Each row has a class, written as a number after it.
[   9   24    9   10   -2  -39  -41    2   -5  -16   -5  -17  -28   68
 -108    2   33   13   18  -50  -18  -34   -5    4  -25  -28  -22   14
   10    7  -49  -23  -12  -21  -10] : 5
[  8   4  -6  -1 -22 -16 -19 -14   3 -19 -21  18 -24  -3 -25  21   9  -4
   9 -26 -15  -3  20  17  39  -1  19   7   0   6 -14 -33 -17 -15  24] : 7
[ -8 -10  -8   3  -1   9 -13 -14  -8 -19 -11  19  -3   0  -8  15 -23 -26
  -8 -12  -2  -2   9  -5  20  -5  29  10  24  -3  16 -10   1 -11  -1] : 0
[ 15  -6   7 -17  24  -8 -47 -28   0 -15  -9  12 -12  50 -24  13 -20 -21
 -11 -22  34  -8 -23   1  51  -5  12  -5   9  -2   9 -39 -16 -13  -8] : 10
[ -5   8 -15   2  -7 -15 -16  -8  -3 -14 -17  15 -16   6 -20  21  -2 -24
  -3 -25 -17  -9   0   8  22  -7  16  17  18  13  -3 -37  -6  -6  -1] : 10
[ -2  -7   9 -19 -16  18 -13  -8   3 -13  -1  13 -10  -6  -8   0 -24 -21
   5 -19   0  11 -15  -6  16   5  12  45  28  -1   7 -19  18  -8 -37] : 7
[ -7  15   1  18  -4  15 -24 -13  -6 -36 -12   9 -21 -12   5  -9 -15  -9
   7  -3   8  18   1  -3  21  20  30   0   4  20 -12 -21 -15 -13  35] : 4
[ 88   2  30   0   2 -38   2  -6   0   0 -18  -7 -25 101  -8  74  55 -15
  16  10  17 -71   1  41 -27 -42 -17   4 -12 -12 -20  21 -36 -13  20] : 1
[ -6  -8 -12 -10 -26  -2 -11  -8  21 -32 -14  16 -11 -15 -10  -1   2  -8
   9  -5 -27  10  13 -16  32  -6  14  36  18  -2 -10 -30  -2 -17 -24] : 9
[-19  -8 -18  10 -22  17 -18 -18  -8 -27  -6  15 -26  -2   5  40  24 -14
  19 -17 -13  -9  -1  -4  28   2  27  20  17   0 -15 -26   7 -15   4] : 2
[ 65  42 -16   4  -4 -28  -1  27 -37  15  26 -13 -16  52   7   7  -7  30
  -9 -41  32 -11   0  -6  20  -9 -36 -26  13 -16  -3 -49  -3  21  52] : 4
[ 52   9  -7  12 -14 -22 -21  22  29 -29 -20  14 -31  74 -73  13  55 -17
  41 -37 -51 -41 -10 -21 -45 -37  -6  39  -2 -14 -47 -29  -1  -6  -9] : 4
[  8 -22 -24  11  13  17 -10 -27   2 -33 -23   0 -20  12 -34  35 -22 -24
  -4 -24   5   8  -1  24   7 -17  25  29  41  -1  -7 -39  -4 -30 -20] : 9
[-16 -15  -4   0  -8 -52  15   3  24 -17  11 -12 -16   4 -40 -17 -15   3
   0 -38   7 -11  18 -65 -56 -28  -1 -19  15 -23  21  15  59  18 -37] : 0
[ 16   0  -2  -5 -14  -1 -24 -10  -6  -5  -8  22 -18  27  -6  26  -8  -9
   1 -16   5 -16   6   2  39  -8  10  17  17  -2   6 -36   9  -9  10] : 3
[ -1 -16 -19  -4 -12   9   2 -17   4 -18  -4   6 -23 -27 -14  20 -10 -11
 -10 -18  -3  29   7 -15  15   4  20   6  16   4  13 -11  15 -12 -14] : 9
[ 18  75  -7  16 -27 -30  12  41  21  -6  25  12 -21  10 -64 -10  -5   3
   0 -65 -37 -19  12  -5 -19 -35  10  10  19 -21 -47 -42  21 -27  -5] : 8
[-25 -27 -28   0   1   7 -21 -16 -24 -13 -15  13 -25   8  -1  25  22   6
   7  -8  -3 -10   7  -8  31   2  11 -11   6  18   7 -22  -4   2  16] : 1
[-16   9  11  76  42 -15 -15   8   9 -10 -38   8 -18 -19 -63  15  30  17
  14 -47   2  -5 -24  40 -53  19 -15   7 -20   8  -6 -31  25  -5  67] : 3
[-13 -25 -24  -4   6  20 -31 -28 -13 -13 -18   9 -13   6  14  30  -8 -13
  -2  -3  -2  29  -6 -20  22  -1  37   8  20  12  -4 -14 -11 -14   8] : 9
[-28 -18   2  22  -6  -5 -31 -29 -13 -27 -20   8 -17   3 -11  25  -2 -11
   6 -27   0   1   2  -8  20 -19  30  29  31  -8  -6 -34  13 -23  -4] : 5
[ 25  51 -21 -18 -27 -83   6  43 -30  11 -11   1 -14  15  16  27  36   3
  -6 -53 -42  -1 -10  -8  16 -51  -3   6  -3  -1 -33 -21   6   1  18] : 5
[-16 -29  -6  18  -5  11 -38 -14  -8 -20 -29  17 -19  12 -18  42   5 -18
  11  -4   5  -1  -2   2  21  -8  32  27  16  10   8 -18  -4 -13  20] : 5
[-25   3 -17   8  -6 -11 -16   2   1 -33 -10  15 -24 -13 -16  15  13  -5
  -4 -20  -6   9  -1 -20  30 -17  23   8  10   4 -18 -18  -9 -15   4] : 2
[ 42  37  14  39  45 -47 -24  24   9  10 -30  19 -39  50 -75   8  24  15
   4 -50   6  -5 -20 -19 -41 -17 -47 -13 -28  34 -22 -19 -17  -9  27] : 3
[  27   45   17   28  -11  -26    0   41  -22    0  -16  -21  -36   49
 -114   25    8    0  -17  -52   17   -5   -5  -47  -45  -26   17    7
    5   10  -24   19  -26  -16   24] : 7
[-15  43  -8  14 -26 -25  52  47  28 -12  -3  12 -48 -31 -65 -21  39 -13
  26 -63 -43   0  -6  41 -24 -12  26  -1 -34  20 -66 -18  -1   0  -4] : 4
[-11 -21  -6   9   2 -25 -34 -22  -4 -27 -17  14 -17  16   4  16 -11 -24
   1 -16  18   1 -10   4  42 -16   6  11  15   7  14 -29 -12 -18  -7] : 10
[ 29  33   7   9 -19 -41   1  -5  22  23 -28  -6 -11  10 -32 -22  12 -37
  13 -20 -41 -19  -2  12 -19  -5   3 -14 -42   0 -32 -15 -15   7   7] : 7
[  8 -28 -11 -19 -11  26 -20 -27  -1 -19 -16  15 -20  20  -4   3  -7 -11
   4  -2  21   2 -12 -13  28   1  15  -3  22   2   9 -12  11  16 -15] : 8
[ -7   0 -11  -4   5   7 -30 -19 -19 -23 -14  18 -20   6   0  10   0 -10
 -12 -10 -11   9  -2 -13  22   2  20  12  20  24 -12 -23 -17  -3  17] : 3
[-20 -32 -16  -2  10  23 -25 -19 -13 -19  -5  15  -9 -10  32  10  -7  -5
   1  16   1  12  -2  -4  37   5  13   0   7   5   6 -14  -3  -9  10] : 1
[ 49  63  35  64 -24 -34  21  34  30  10  10 -32  -9  -4 -88 -21  -8  11
   6 -37  11 -14  30  47 -29 -19 -17  29  -8  -4 -23   1 -13 -22   2] : 9
[  -7    2   27   64   40  -21  -32  -43   39  -33  -35  -19  -15   14
 -111   16  -18  -10   18  -36   14   -2   -1  -15  -76  -17  -18   27
   25   18  -33    5   14  -27  -44] : 6
[ -4 -10  -4  -3 -17  10 -26 -24  -1 -14 -11  14 -26   5 -20  18  13  -9
   6  -9  -7   4 -12  10  17   3  16  12  12   1   2 -20   9 -22   5] : 10
[-34  26   4  26   3 -33  24  37 -18  10 -22 -10 -21  11 -27  -7  26  22
  13 -43  10  -2 -31   9 -26 -20  -7  -2  -5  -5 -53 -24 -16   0  31] : 7
[-23   3  -6   0  -5  11 -29 -16  -4 -11 -21  15 -14  -5  26  -1 -25 -24
  -3   4  10  14 -17 -13  15   3  33  24  25  25   3 -15  -2   2   0] : 8
[ -6  88  42  42 -31 -68  15  33  -7   1 -26   1   1  15 -70 -47  22  23
  23 -43  -9 -20   3  34 -38   4 -37 -14 -29  19 -57  -6 -46   0  53] : 6
[ 13  29  -9  32   6 -70  10  18  57   4 -23 -17 -36   8 -44  16  37  14
  43 -22   8 -40  30  35  -5 -10 -18 -12 -42  30 -40 -33 -46  13  23] : 7
[-14   1 -17  -4 -13  10 -16 -11   6 -35  -9  15 -10  -8  -9  21  -8 -11
   2  -1  -5   1   7   5  37   3  26  11  26   0  -4 -28  -6  -6  17] : 4
[ 11  63  -1   0 -34 -28   3  31   4 -20  -2   2  -4   9  -4 -30   1   8
  36 -11 -53 -32  18  53 -28 -33  -8  21  25  22 -54   4   6  -5   0] : 1
[ 15  -5   8  17  33 -33 -20 -16   9   0 -38 -18 -37  41 -73  -7  23  -2
  -5 -38  25 -24 -16 -20   3 -39   0  -8  -7   9 -21 -20   0  16 -33] : 1
[ 13  19  -2  47  12 -11  46  62   4 -12   8  -8 -30 -10 -46  -3  12  24
   7 -27   1   7  -1  73 -56 -17 -13  32  -1  11 -58 -16 -30  -4  38] : 10
[-12 -10 -16  -1 -23  18 -25 -22  -2 -17   8  38 -10   0  -5   9 -18 -34
  12 -24 -22 -14  18  -7  23  -3  26   6  21  11  14 -23  19  -6 -14] : 6
[ 21  34  13  22  -1 -15 -31   1  30 -16 -40  -3 -26  28 -95 -20  -4   7
  19 -40   8  -2  -2   3 -13 -34  12  38   6  13 -31 -29   5 -37 -31] : 6
[-28  17   2  21   0 -19  42  13 -36   6 -27 -21  14  60 -20  25  36  60
  20  -8  28 -46   0  17 -23 -10 -41  -5  37 -44 -56 -39 -40  12  51] : 0
[ -1  39  19   8 -10 -54 -29 -20 -17  28  -1 -27  -4  49 -32 -35  17  19
   4 -46  -9   4 -11  -6  -1  -5  -4  -8 -26 -27 -58 -56 -34 -14  19] : 5
[-12  -5 -17   2 -15   3 -26 -18   5 -15 -18  11 -19  -8 -29  26 -17 -31
  -3  -9 -10  19   1   6  35   0  33  20  15  15 -11 -30 -24  -6   7] : 5
[-20   9 -18 -18   3  27 -26   2   8 -18 -23  27   2 -26  10 -17 -45 -17
  -7   7   3  38 -23   2  22   3  29  33  29  24   3 -26  -5  -2  -1] : 6
[-10  -4  -4   0 -11   4 -20 -34  -1 -12 -15  24 -13 -23   6  -1 -40 -40
 -14  -5 -19  33   2 -19  14  -1  24  19  26  14   4 -26  -4  -6 -16] : 5
[-12 -25  -8   5   3  23 -30 -28 -24 -14 -18  15  -8  15  21  11 -31 -10
   3  -4   4  16  -1  -9  19  -8  23  21  39   7  -4 -26   5 -14   0] : 9
[ -5  -3   1  45   0 -40  32 -24  45 -13 -48  -5 -54 -31 -63  18  35   8
  25 -26   5 -19  21  40 -36  -6   2 -36 -20  18 -23 -15  18   7  23] : 9
[  1  26   2  15 -46 -36  -1  40 -40 -23 -15   2 -10  53 -30  -5  48  32
  25 -34 -13 -47  -3   6 -15 -19 -23   5  16 -18 -28 -16   6  14  60] : 3
[-29 -26 -26   6 -14  34 -18 -30 -24 -19 -14   4 -21 -26  -6  20 -18 -15
 -13   2   7  23   8 -24  15   1  35   9  30  20  22  -2  17 -19  -4] : 6
[-21   2 -14   8 -19  -1 -10 -20  11 -26 -18   1 -21 -12   1  18  -1 -25
   2   2  -5   5 -21  -1  -7   0  20  32  40   0  -3 -30  -2   0   4] : 10
[ -1 -30 -10  11   9  38 -17 -18  -4 -24  -6  33 -12  -3  10   6 -18 -19
   3  -9  15  15 -11   7   9   6   9  10  21   9  24 -12   7  -7 -10] : 8
[ -2  37 -33  20 -23 -48  24  13  29   3 -38 -16 -49 -31 -99  -1  53  -4
 -23 -24 -47  -8   4 -11 -40 -16  16 -22 -31  -9 -28 -33   2  -3  34] : 2
[  0  -4  -9  11  -2  25 -12  -5  16 -18 -16  10 -27  -6 -33  12  -8 -29
  -1  -3  12 -25  -2  16  33 -11  29   9  10   3  10 -23  19 -10 -12] : 2
[ -6   0  -1   1   5  13 -18 -18 -15 -22 -15   7 -11   3  13  10 -16 -12
  -4   2  25   1   1 -11  26  -2  28  -2  13  17  -1 -10 -11  -8  12] : 6
[ -1  35  -5  38   1 -12  24   7  16  21 -40   1  -6 -13 -65   0   5 -15
 -24 -23 -11  31 -20  21 -48  -3  20  42  -5 -11 -37 -52 -62  -6  34] : 6
[  7  -2 -10  75 -44 -63  31  34 -28   3 -26  12 -61 -10 -53  46  34  24
  10 -53   7 -10  22  11 -29 -31 -39 -19   6  10   8  -7  27   3  74] : 9
[ 71  12  28  49   4 -14  -1  19  -3 -26 -10  15 -27  65 -80  -3 -14 -23
   3 -40  41 -42  29   5  -9 -44  -8 -30 -14   4  14  21 -15 -20  -7] : 2
[  3 -15  -7   1  -2  -1  -8  -9 -13 -16  -9   5 -17   5 -22  20  -3 -10
  -6 -20   3  -7  18  14  38   0  23   8  -4   4   2 -23  -9 -13  -1] : 1
[ -1 -16  -5  -8 -16   7 -17 -26   6  -6 -16  16 -21  -1  11  29 -11 -20
   7   8   6  15  -6  18  36   8  25  -1  -3   0  -6 -17 -10 -12  18] : 1
[ 11  11 -22  33   9 -60  22   4  12  -8 -33  -1 -50 -17 -49  11  41  14
   0 -39 -41 -17  52  17 -44 -44  13 -16 -15  41 -27  -8   3  -8  12] : 9
[-17  10  -4  29 -81 -77  -9  22  -5   2 -12  11 -53  -5 -61  53  46  14
  16 -39 -25   6  17   0 -24 -27 -12  20  -6  15   4  26  27 -43  31] : 8
[ 39  56  17   3 -28 -52  25  13  33 -12 -20  20  -7  26  -9 -13   0 -21
  10 -31 -11 -35   9  50 -19 -31  18  14   9 -12 -38 -31 -27  19  12] : 8
[  5  11 -13   0  -7 -44  20  61  17  32 -17  -1 -18  19 -65  43  15   0
 -22  17  32 -13   9  25  16 -40  -1 -27 -36  12  28  27 -45 -19  37] : 5
[ -4   1  -5  18  -9   6 -24 -12  -1 -23 -20  26 -13  27 -23  24  -1 -28
  11 -25 -11 -23   9  -5  24 -14  26  30  24   5  -7 -33 -11 -10  -4] : 3
[-13  -7 -20   3  15  -2  -9 -18  -3 -19 -11   7 -20  -7   6  12   1 -12
  -5 -14 -18  17  -9 -22   0  -8  15  12  18   9 -20 -30  -2  -7 -11] : 10
[-13  -3  -7   8   6  14  -6 -12  -1 -21 -31  17 -20  -3   9  13 -22 -26
   0   4  16   6 -10  16  23 -10  20  13  30  26   2 -21 -18 -14  -2] : 9
[-12  17 -11  31 -34 -31  16  39  44  -8 -20  27   5 -17 -65  17  -6 -37
  30   0 -51  -6  16  67 -43 -18 -28  43  -7  28 -10  28 -22 -27 -19] : 2
[  1 -30 -22 -17 -14  38   4 -19  11 -21 -17  24 -11   6  14  40  -9 -13
   9  17   9   2   7  19  40 -18  28   9  37 -10   6 -16  -4 -20  -9] : 9
[  5  36  16  36  21 -40 -24  45   4  -1 -38  54  -2  19 -74 -18 -32 -16
   7 -66 -11 -25 -11  13  -6   2 -28  11  -8  29  16 -44  22  20  27] : 3
[  5  10  -5  23   3  18 -22 -11   7 -30 -25  -9  -9 -11 -13  10 -28 -44
 -11   1   8  10 -22  13  -1  -5  45  37  27   1   7 -13  -8 -10   7] : 1
